Below is a small trained network, with its code and all its weights. Each question gives an input and a class and asks what happens when units are switched off, that is, made to give their printed mean instead of their output.

import numpy as np


def w(rows, s, z=0):
    codes = np.array(rows[::2]) - 128.0
    scale = np.full(codes.shape[1], s)
    scale[-1] = z or s
    return codes * scale


def norm(h):
    return h / np.sqrt((h * h).mean(-1, keepdims=True) + 1e-5)


def f(y):
    return y / 2 * (1 + np.tanh(0.7978845608 * (y + 0.044715 * y**3)))


def log_softmax(a):
    a = a - a.max(-1, keepdims=True)
    return a - np.log(np.exp(a).sum(-1, keepdims=True))


def net(x, mask):
    res = np.array(x, float).reshape(1, 8) / 4 @ E
    u = 0
    for l in range(2):
        y = f(norm(res) @ A[l][:, :-1].T + A[l][:, -1])
        res = res + np.where(mask[u : u + 8], y, B[l][:, -1]) @ B[l][:, :-1]
        u += 8
    return log_softmax(norm(res)[-1] @ U[:, :-1].T + U[:, -1])


A, B = {}, {}
E = w([
[136,129,122,121,138,130,128,132,129,123,136],'x0',
[152,123,126,134,156,137,129,136,130,118,132],'x1',
[43,107,131,130,180,165,234,68,113,139,187],'x2',
[240,153,112,133,53,164,254,133,227,176,115],'x3',
[108,173,226,51,160,166,131,242,108,240,129],'x4',
[54,60,10,226,112,171,55,199,207,223,170],'x5',
[125,146,124,141,132,123,130,129,130,132,129],'x6',
[62,147,125,101,131,155,143,172,195,45,69],'x7',
],0.006)
A[0] = w([
[34,147,165,102,118,217,158,182,252,1,61,46],'0.n0',
[207,95,165,170,124,105,90,85,78,199,226,21],'0.n1',
[208,110,140,164,100,114,129,58,31,239,219,30],'0.n2',
[162,145,178,105,163,37,173,94,112,115,95,3],'0.n3',
[113,153,210,101,141,154,135,220,161,190,174,49],'0.n4',
[21,79,156,113,203,204,253,31,150,162,186,53],'0.n5',
[222,113,145,100,90,47,3,177,190,136,31,74],'0.n6',
[181,169,108,114,72,211,225,108,223,199,100,55],'0.n7',
],0.0052,0.0051)
B[0] = w([
[181,109,26,90,192,2,129,132,76,206,83,234],'0.n0',
[87,143,53,85,153,54,156,157,139,128,97,155],'0.n1',
[145,119,45,94,173,57,142,165,137,129,33,191],'0.n2',
[162,120,136,51,132,178,105,123,138,102,143,132],'0.n3',
[111,107,139,113,138,195,161,64,119,151,97,191],'0.n4',
[145,219,31,175,51,152,140,212,25,73,158,252],'0.n5',
[77,202,34,188,101,186,234,165,2,90,190,221],'0.n6',
[143,98,238,186,119,37,103,202,137,87,170,227],'0.n7',
],0.0087,0.0034)
A[1] = w([
[8,82,163,134,211,70,23,121,55,60,188,4],'1.n0',
[45,91,67,219,109,172,75,203,253,206,163,91],'1.n1',
[154,60,88,194,67,114,97,30,173,38,139,48],'1.n2',
[117,113,223,74,122,200,127,206,88,236,117,53],'1.n3',
[161,194,221,75,147,105,170,87,101,50,83,120],'1.n4',
[116,118,64,146,109,92,83,25,92,43,134,87],'1.n5',
[187,81,131,150,38,72,200,114,223,98,176,84],'1.n6',
[138,133,51,95,203,51,147,140,141,191,40,52],'1.n7',
],0.0065,0.0033)
B[1] = w([
[240,109,254,233,75,57,201,248,214,165,115,228],'1.n0',
[204,85,171,4,89,123,104,7,87,12,193,255],'1.n1',
[64,218,138,85,220,203,195,86,123,213,52,181],'1.n2',
[38,190,64,183,205,174,143,79,197,140,37,193],'1.n3',
[111,8,62,130,69,155,35,56,164,115,234,210],'1.n4',
[81,172,140,88,164,192,128,187,159,221,99,210],'1.n5',
[52,120,233,182,179,132,48,232,134,179,86,188],'1.n6',
[137,100,114,101,113,50,103,54,170,141,66,204],'1.n7',
],0.0068,0.0062)
U = w([
[124,199,61,169,79,165,167,196,23,81,177,169],'0',
[146,98,232,194,124,80,132,203,192,143,133,251],'1',
[149,58,139,52,99,162,87,35,142,85,197,79],'2',
[141,108,57,92,161,6,143,130,129,161,66,91],'3',
[69,193,129,125,194,221,150,92,170,187,63,13],'4',
],0.013,0.0022)

Each question gives the input, the list of numbers given to net, and the class t.
The units are the neurons (one row each of A and B). Each row of codes is followed by its name. A weight is (code - 128) times the scale printed after its matrix; where a second scale follows, it is the last column's (A, B and U).
mask holds one flag per neuron, layer by layer. A switched-off neuron (its flag False) gives its mean, the last column of its row in B, instead of its output. The means were averaged over made-up inputs and are rounded, as every weight is.
A unit's drop is (log p(t) with every unit on - log p(t) with that unit switched off) / (log p(t) with every unit on - log p(t) with every unit switched off).
The circuit of an input: a set's keep is (log p(t) with only the set's units on - log p(t) with every unit switched off) / (log p(t) with every unit on - log p(t) with every unit switched off). Starting from the 12 units with the biggest drops (on a tie, the unit counted first), units are removed one at a time, each time the one whose removal leaves the highest keep (on an exact tie, the one counted first), for as long as the keep stays at least 0.8.
circuit, biggest first: the units of the circuit, biggest drop first
unit that matters most: the unit with the biggest drop
k most important neurons: the k neurons with the biggest drops, biggest first
k most important neurons of layer l: the k neurons of layer l with the biggest drops, biggest first
drop when u is switched off: that unit's drop, to one decimal
input [-1,4,7,1,-5,-3,-2,-1], class 0: circuit, biggest first -> 0.n5
input [7,3,-3,-5,6,-4,-7,3], class 4: 2 most important neurons -> 1.n3, 0.n7
input [-5,2,1,-6,-8,5,8,-5], class 4: circuit, biggest first -> 1.n2, 1.n5
input [-3,6,-5,-3,0,6,3,-1], class 2: 3 most important neurons -> 1.n1, 0.n5, 0.n0
input [-5,5,-5,-3,7,-5,5,-3], class 4: 2 most important neurons -> 1.n3, 0.n5
input [-8,-4,-1,3,-5,1,-8,4], class 4: 2 most important neurons -> 1.n2, 0.n2
input [2,5,-3,-3,4,-3,-5,5], class 3: 3 most important neurons -> 0.n0, 1.n1, 0.n5
input [5,1,1,3,-4,3,-2,0], class 4: 3 most important neurons -> 1.n2, 1.n6, 1.n0
input [2,-4,-3,-7,3,-3,1,7], class 1: 2 most important neurons -> 1.n0, 0.n2
input [-1,-5,-3,6,-6,0,-3,1], class 1: 2 most important neurons of layer 1 -> 1.n6, 1.n3
input [-3,7,-4,5,6,0,-5,-8], class 3: 2 most important neurons -> 0.n2, 0.n1
input [-4,8,3,1,5,-2,3,-3], class 4: 4 most important neurons -> 0.n0, 1.n3, 0.n6, 0.n4
input [-8,7,-8,-5,6,-8,-4,1], class 0: 2 most important neurons of layer 1 -> 1.n1, 1.n7
input [-4,2,-1,-3,-8,6,-6,7], class 4: unit that matters most -> 1.n2
input [8,-5,2,-3,5,3,-7,-7], class 3: 2 most important neurons -> 0.n2, 0.n1
input [-3,-6,0,7,1,8,-6,0], class 2: 2 most important neurons -> 1.n1, 1.n0
input [2,-4,5,-3,1,2,8,-8], class 3: 2 most important neurons -> 0.n2, 1.n7
input [8,-4,-5,1,7,0,6,3], class 4: 3 most important neurons -> 1.n3, 0.n5, 0.n4
input [1,0,-6,-1,6,7,-2,7], class 2: 2 most important neurons -> 1.n1, 0.n5
input [-3,0,1,-3,8,-3,-4,-4], class 4: circuit, biggest first -> 1.n3
input [8,-3,-5,4,-6,-5,-3,1], class 4: 2 most important neurons -> 1.n2, 0.n5
input [-1,6,-2,-7,-8,-2,4,2], class 4: 2 most important neurons of layer 1 -> 1.n2, 1.n5
input [-7,0,-8,-8,4,4,3,2], class 0: 2 most important neurons of layer 0 -> 0.n6, 0.n7
input [-7,4,5,0,7,4,-7,-8], class 3: 2 most important neurons of layer 0 -> 0.n2, 0.n1
input [-5,-1,-7,5,-6,8,-3,-6], class 2: 2 most important neurons of layer 0 -> 0.n5, 0.n0
input [-7,7,-1,4,5,2,1,3], class 4: 2 most important neurons of layer 0 -> 0.n4, 0.n2
input [-2,-2,-1,3,-3,-2,7,2], class 1: circuit, biggest first -> 0.n7
input [-5,-1,1,-2,6,4,0,7], class 3: drop when 0.n0 is switched off -> 1.6
input [8,-4,-2,-2,4,0,-3,5], class 3: drop when 0.n1 is switched off -> 0.0
input [-4,-8,4,-8,-7,4,8,-4], class 1: drop when 1.n0 is switched off -> 2.0
